Below is a small trained network, with its code and all its weights. Each question gives an input and a target symbol and asks what happens when units are switched off, that is, made to give their printed mean instead of their output.

import numpy as np


def w(rows, s, z=0):
    codes = np.array(rows[::2]) - 128.0
    scale = np.full(codes.shape[1], s)
    scale[-1] = z or s
    return codes * scale


def norm(h):
    return h / np.sqrt((h * h).mean(-1, keepdims=True) + 1e-5)


def f(y):
    return y / 2 * (1 + np.tanh(0.7978845608 * (y + 0.044715 * y**3)))


def softmax(a):
    e = np.exp(a - a.max(-1, keepdims=True))
    return e / e.sum(-1, keepdims=True)


def log_softmax(a):
    a = a - a.max(-1, keepdims=True)
    return a - np.log(np.exp(a).sum(-1, keepdims=True))


def net(x, mask):
    ids = ['αβθλτφψ'.index(c) for c in x.split()]
    T = len(ids)
    res = E[ids] + P[:T]
    u = 0
    for l in range(3):
        q, k, v = (norm(res) @ M[l].T for M in (Q, K, V))
        z = softmax(np.where(np.tri(T) > 0, q @ k.T / 4**0.5, -1e9)) @ v
        res = res + np.where(mask[u], z, O[l][:, -1]) @ O[l][:, :-1]
        u += 1
        y = f(norm(res) @ A[l][:, :-1].T + A[l][:, -1])
        res = res + np.where(mask[u : u + 4], y, B[l][:, -1]) @ B[l][:, :-1]
        u += 4
    return log_softmax(norm(res)[-1] @ U[:, :-1].T + U[:, -1])


Q, K, V, O, A, B = {}, {}, {}, {}, {}, {}
E = w([
[25,173,115,153,61],'α',
[66,72,217,62,117],'β',
[124,189,1,217,117],'θ',
[176,140,44,193,132],'λ',
[209,77,39,108,184],'τ',
[108,225,103,172,214],'φ',
[212,134,166,89,179],'ψ',
],0.00062)
P = w([
[3,74,137,34,237],'0',
[162,73,229,236,55],'1',
[54,105,108,51,211],'2',
[175,132,195,222,70],'3',
[62,118,94,52,199],'4',
[198,176,169,212,76],'5',
[67,116,93,45,204],'6',
[221,212,137,204,75],'7',
[64,116,108,53,222],'8',
],0.00032)
Q[0] = w([
[77,92,152,60,97],'L0H1',
[213,40,101,96,185],'L0H1',
[59,109,153,77,93],'L0H1',
[37,226,90,253,48],'L0H1',
],0.0059)
K[0] = w([
[78,31,204,82,76],'L0H1',
[243,33,71,93,231],'L0H1',
[52,65,202,94,68],'L0H1',
[2,242,35,198,24],'L0H1',
],0.0035)
V[0] = w([
[95,20,146,76,119],'L0H1',
[120,245,111,144,85],'L0H1',
[10,67,174,145,137],'L0H1',
[121,89,42,193,163],'L0H1',
],0.0013)
O[0] = w([
[172,233,73,158,117,113],'L0H1',
[165,34,180,146,191,104],'L0H1',
[250,156,42,69,187,252],'L0H1',
[113,165,239,32,113,243],'L0H1',
],0.0011,0.00026)
A[0] = w([
[245,224,146,140,37,3],'L0N1',
[134,180,135,248,46,21],'L0N2',
[54,174,168,136,207,156],'L0N3',
[183,185,35,92,132,125],'L0N4',
],0.0016,0.0005)
B[0] = w([
[4,191,77,127,232,89],'L0N1',
[179,111,123,29,203,119],'L0N2',
[151,165,66,121,70,252],'L0N3',
[62,79,228,138,105,206],'L0N4',
],0.0013,0.00039)
Q[1] = w([
[99,147,232,129,51],'L1H1',
[100,244,198,82,134],'L1H1',
[148,250,116,233,158],'L1H1',
[96,236,238,158,86],'L1H1',
],0.0024)
K[1] = w([
[78,64,3,109,71],'L1H1',
[143,34,67,141,120],'L1H1',
[153,79,194,138,97],'L1H1',
[123,12,91,127,62],'L1H1',
],0.0031)
V[1] = w([
[120,89,181,132,166],'L1H1',
[140,152,73,120,91],'L1H1',
[130,91,71,131,112],'L1H1',
[95,76,124,2,106],'L1H1',
],0.00081)
O[1] = w([
[195,126,91,70,78,68],'L1H1',
[79,127,160,190,183,177],'L1H1',
[144,114,100,183,196,130],'L1H1',
[198,41,226,255,133,251],'L1H1',
],0.00057,0.00014)
A[1] = w([
[176,140,113,252,176,182],'L1N1',
[196,75,178,213,35,243],'L1N2',
[194,104,144,116,195,2],'L1N3',
[55,112,140,6,84,209],'L1N4',
],0.0017,0.00083)
B[1] = w([
[164,170,203,92,91,226],'L1N1',
[143,184,241,252,197,167],'L1N2',
[35,142,87,104,50,73],'L1N3',
[129,84,234,135,80,253],'L1N4',
],0.0013,0.00058)
Q[2] = w([
[209,212,183,211,160],'L2H1',
[210,182,188,209,142],'L2H1',
[41,62,75,7,111],'L2H1',
[46,74,61,73,113],'L2H1',
],0.002)
K[2] = w([
[51,67,151,220,82],'L2H1',
[15,58,140,216,54],'L2H1',
[247,181,141,24,207],'L2H1',
[226,206,89,55,191],'L2H1',
],0.0013)
V[2] = w([
[64,198,84,146,108],'L2H1',
[2,127,204,71,178],'L2H1',
[71,89,136,185,182],'L2H1',
[201,149,75,145,155],'L2H1',
],0.00063)
O[2] = w([
[127,227,67,155,94,86],'L2H1',
[142,107,253,176,51,254],'L2H1',
[185,74,91,165,109,139],'L2H1',
[153,177,52,78,144,73],'L2H1',
],0.00064,0.00027)
A[2] = w([
[108,161,68,153,179,17],'L2N1',
[115,158,64,161,174,45],'L2N2',
[123,90,7,111,106,116],'L2N3',
[102,164,75,141,186,2],'L2N4',
],0.0018,0.00061)
B[2] = w([
[44,19,253,74,93,15],'L2N1',
[63,29,254,82,116,32],'L2N2',
[108,131,185,248,227,3],'L2N3',
[42,37,243,64,67,13],'L2N4',
],0.00075,0.00034)
U = w([
[57,150,21,209,14,34],'α',
[155,22,216,54,12,53],'β',
[3,35,176,210,175,73],'θ',
[201,166,225,251,164,254],'λ',
[171,2,18,132,213,83],'τ',
[13,162,166,25,199,92],'φ',
[219,207,56,34,134,151],'ψ',
],0.007,0.00078)

Each question gives the input, a string of symbols that net reads in full, and the target symbol t.
The units are the heads (4 rows each of Q, K, V and O) and the neurons (one row each of A and B). Each row of codes is followed by its name. A weight is (code - 128) times the scale printed after its matrix; where a second scale follows, it is the last column's (O, A, B and U).
mask holds one flag per unit, layer by layer, with each layer's heads first. A switched-off unit (its flag False) gives its mean, the last column of its rows in O or B, instead of its output. The means were averaged over made-up inputs and are rounded, as every weight is.
A unit's drop is (log p(t) with every unit on - log p(t) with that unit switched off) / (log p(t) with every unit on - log p(t) with every unit switched off).
The circuit of an input: a set's keep is (log p(t) with only the set's units on - log p(t) with every unit switched off) / (log p(t) with every unit on - log p(t) with every unit switched off). Starting from the 12 units with the biggest drops (on a tie, the unit counted first), units are removed one at a time, each time the one whose removal leaves the highest keep (on an exact tie, the one counted first), for as long as the keep stays at least 0.8.
units of the circuit, in order: the units of the circuit, biggest drop first
k most important neurons: the k neurons with the biggest drops, biggest first
k most important neurons of layer l: the k neurons of layer l with the biggest drops, biggest first
drop of u: that unit's drop, to one decimal
input β ψ θ λ β λ, target ψ: 4 most important neurons : L1N1, L0N2, L0N1, L0N4
input θ β λ α, target λ: units of the circuit, in order : L0H1, L1N2
input φ λ θ β ψ β φ θ β, target β: units of the circuit, in order : L1N4, L0N1, L0H1
input φ θ α φ, target ψ: units of the circuit, in order : L1H1, L0N2, L1N4
input θ τ λ β, target λ: units of the circuit, in order : L1N2, L0H1
input α ψ β α ψ α θ α λ, target λ: 4 most important neurons : L0N1, L1N2, L0N2, L1N1
input ψ α θ λ φ τ, target λ: units of the circuit, in order : L1N2, L0H1
input τ β λ β, target ψ: units of the circuit, in order : L0H1, L0N1, L1N2, L0N4
input ψ α ψ β τ α, target ψ: 3 most important neurons : L0N2, L0N1, L1N1
input τ λ τ α λ λ τ τ, target φ: 3 most important neurons : L0N1, L1N4, L1N1
input β τ τ φ θ β θ τ, target φ: 3 most important neurons : L0N1, L1N4, L1N3
input α θ τ τ, target ψ: 3 most important neurons of layer 0 : L0N1, L0N4, L0N3
input α λ α α, target φ: most important neuron of layer 2 : L2N3
input β φ β θ λ θ, target ψ: 3 most important neurons : L1N1, L0N2, L0N1
input θ λ τ τ, target ψ: 4 most important neurons : L1N1, L0N1, L0N4, L1N3
input β α α λ β α, target φ: 2 most important neurons of layer 1 : L1N4, L1N2
input β β φ ψ α β β β, target φ: 2 most important neurons : L0N1, L1N2
input α φ θ θ, target ψ: 4 most important neurons : L1N1, L0N2, L1N2, L0N1
input ψ θ α θ β β λ α, target ψ: 3 most important neurons of layer 0 : L0N2, L0N1, L0N4
input θ β φ β, target ψ: most important neuron of layer 1 : L1N2
input λ ψ ψ λ α θ θ θ, target φ: drop of L0H1 : 0.4
